Known rows, with every step that occurs
beger, pidub: [-0.569 -0.333  1.091  0.360  1.194  0.533 -0.128  0.885 -0.469  0.036
 -0.751  1.029 -0.888  0.932 -0.032]
gisefa, tole, motet, beger, pidub, boko: [-0.356  0.188 -0.022 -1.882 -1.090 -0.080  0.235 -0.345 -0.223  0.919
  1.392 -0.705 -1.163  2.903  0.236]
boko, beger: [ 0.517  0.387  1.137 -1.205  2.003  1.750  0.354 -4.764  1.386 -0.451
 -0.281  0.962 -0.014 -2.039  0.340]
pidub, boko: [ 0.486 -0.278 -0.146  2.914 -1.327  1.814  0.681 -2.018  1.816 -0.764
  0.764 -1.701 -0.640 -1.375  0.476]
gisefa, beger, pidub: [-0.597  0.126  0.810 -0.547  1.234  0.357 -0.258 -2.842  0.672  0.602
 -2.243  3.724 -0.276  1.871  0.102]
motet, beger: [-0.030  0.412 -1.938  0.723 -0.535  2.398 -1.216  2.755  0.228 -0.726
 -0.759 -0.754 -0.471 -1.462 -0.463]
tole, boko, beger, pidub: [ 0.090  0.468 -0.058  0.958  1.784 -1.742 -0.110 -1.563 -0.919 -0.258
  0.501 -0.022  0.836 -1.354  0.666]
tole, motet, beger, boko, gisefa: [ 0.370  1.098  0.356 -4.367 -1.697  0.557 -0.319  2.380 -1.074  0.002
 -0.462 -0.850 -1.416  1.674 -1.463]
tole, motet, beger: [ 0.822  0.667 -0.538 -2.747 -3.154  0.592 -1.341 -0.145 -0.186 -0.247
 -0.716 -0.793 -2.050  0.228 -0.621]
motet, beger, boko: [-0.505  0.853 -1.171 -0.543  0.269  2.327 -0.828  4.480 -0.903 -0.692
 -0.819 -1.543  0.009  0.908 -1.371]
pidub, tole, boko, gisefa: [ 0.787 -1.982 -0.612  3.188 -2.387 -2.678  0.514  1.108 -0.187 -0.278
  1.773  0.101  1.042 -4.311  0.547]
beger, boko: [-0.679  0.100  1.200 -1.798  0.189  1.857  0.146  1.316 -0.849 -0.528
 -0.434 -0.182 -0.311  1.503 -1.249]
pidub, tole, motet: [ 1.558 -1.765  1.102  0.083 -4.568 -2.184 -0.288 -3.172  0.358  0.011
  0.622 -0.020 -1.328 -1.666  0.075]
beger, pidub, tole: [ 0.147 -1.624  1.198  2.638 -0.228 -1.610  0.133  0.459 -0.427  0.265
  0.047  0.624 -0.275 -0.347  0.241]
gisefa, tole, boko: [-1.090 -0.932 -0.878 -0.518 -0.849 -0.108  0.049 -0.206 -0.549  0.221
  2.071  0.794  0.429 -0.362  0.870]
motet, beger, pidub: [-0.464  0.556 -1.264  1.131  0.991  1.256 -1.050  4.188 -0.684 -0.178
 -1.045 -0.569 -0.461  0.430 -0.441]
pidub, boko, motet, beger: [ 0.825  1.089 -1.486  1.787  0.022  1.157 -0.600 -1.876  1.920 -0.980
  0.045 -4.362  1.291 -1.211  0.748]

Rows
[ 1.234 -1.420 -0.380  3.293 -1.522 -2.968  0.037 -2.975  0.127 -0.406
  1.514 -0.496  1.312 -4.132  0.945]	pidub, tole, boko, beger
[ 0.090  0.518  1.837 -0.772  3.680  0.544  0.506 -3.412  0.419  0.040
 -0.606  1.145 -0.007 -0.156  0.323]	boko, beger, pidub
[ 0.740 -1.369  1.833  0.547 -1.757 -2.769 -0.100 -1.030 -0.781  0.572
  0.039  0.377 -1.204  0.701  0.031]	beger, pidub, tole, motet
[ 0.115 -0.383 -2.016  3.822 -0.576 -1.764 -1.032  4.407 -1.243 -0.120
  0.075 -1.412  0.529 -1.080 -0.023]	motet, beger, pidub, tole, boko
[-1.156  0.689 -0.848 -2.112  1.649  2.371  0.531  5.791 -0.882  0.103
  0.324 -0.394  0.550  1.289 -1.269]	motet, beger, boko, gisefa, tole
[ 0.012 -0.369 -1.784  3.215  0.287 -1.699 -0.346  5.650 -1.166  0.082
  0.361 -0.889  0.812 -1.473 -0.133]	motet, beger, pidub, tole, boko, gisefa
[-0.953  0.066  2.108 -5.400  0.628  1.005  1.602  1.807 -1.107  0.638
  1.006  1.098 -0.350  2.760 -1.151]	beger, boko, gisefa, tole, motet
[-0.253 -0.088  1.110  2.079  1.737  0.534  1.606  1.425  0.589  0.193
  0.452 -0.220 -0.420  0.397  0.209]	beger, pidub, boko, gisefa
[ 0.210 -0.330  0.804 -0.760 -0.945  1.024  2.182 -1.512  1.605  0.424
  2.161 -0.428 -0.707 -0.119  0.551]	pidub, boko, gisefa, tole, motet
[-0.516  0.072 -0.632  0.199  0.616 -1.485  0.404  0.988 -0.508  0.284
 -0.117  2.442  0.851 -0.927  0.401]	tole, boko, gisefa, beger, pidub
[-0.640  0.477  0.891 -2.233  0.425  1.381 -0.020 -2.555  0.325  0.115
 -2.016  2.746  0.197  2.328 -0.831]	gisefa, beger, boko
[-0.091  0.711 -1.460  3.076  0.789  1.143 -0.375  3.392  0.049 -0.275
 -0.419 -2.144 -0.349  0.493 -0.166]	motet, beger, pidub, boko
[ 0.962  0.485  0.594  2.032  0.989  1.586  1.220 -5.125  2.333 -0.649
  0.793 -1.543  0.087 -1.917  0.761]	pidub, boko, beger
[-0.348  1.095  0.882 -3.572  1.431  0.717 -0.620 -4.276  0.635  0.010
 -2.390  1.401  1.439  2.458 -0.380]	gisefa, beger, boko, motet
[-1.076  0.227 -1.554 -1.115  1.399 -1.360 -0.810  0.819 -1.080  0.391
  1.364 -1.176  2.011  0.950  1.093]	gisefa, tole, boko, motet, beger, pidub
[-0.020  0.833  0.604  0.385  1.663 -0.311 -0.080 -5.012  1.613  0.429
 -1.827  1.086  0.885  2.020  0.733]	gisefa, beger, pidub, boko, motet
[ 0.761  0.923 -0.121 -0.812 -2.056 -0.454 -0.713  0.396 -0.399  0.123
 -0.350 -1.912 -1.892  1.749 -0.400]	tole, motet, beger, pidub, boko
[-0.670  0.249  0.232 -4.594 -1.312  0.675 -0.124  0.512 -0.944  0.685
  0.969 -0.071 -1.006  3.162 -0.615]	gisefa, tole, motet, beger, boko
[-0.661  0.116  1.189 -1.624  2.303  0.900  1.143 -0.114  0.911  0.761
 -1.353  4.173 -0.023  0.343 -0.103]	boko, gisefa, beger, pidub
[-0.201 -0.706  1.216 -0.182  1.460 -0.568  1.336 -0.452  0.960  0.934
 -0.843  3.991  0.446 -0.458  0.068]	boko, gisefa, beger, pidub, tole
[ 0.880 -2.010 -0.917  3.925 -3.318 -2.793 -0.402 -0.419 -0.330 -0.480
  1.432 -0.595  0.734 -3.822  0.659]	pidub, tole, boko
[ 0.026  1.068 -2.288  0.565  0.556 -1.938 -1.961  1.459 -1.199 -0.690
 -0.206 -2.879  2.044 -0.994  0.709]	tole, boko, motet, beger, pidub
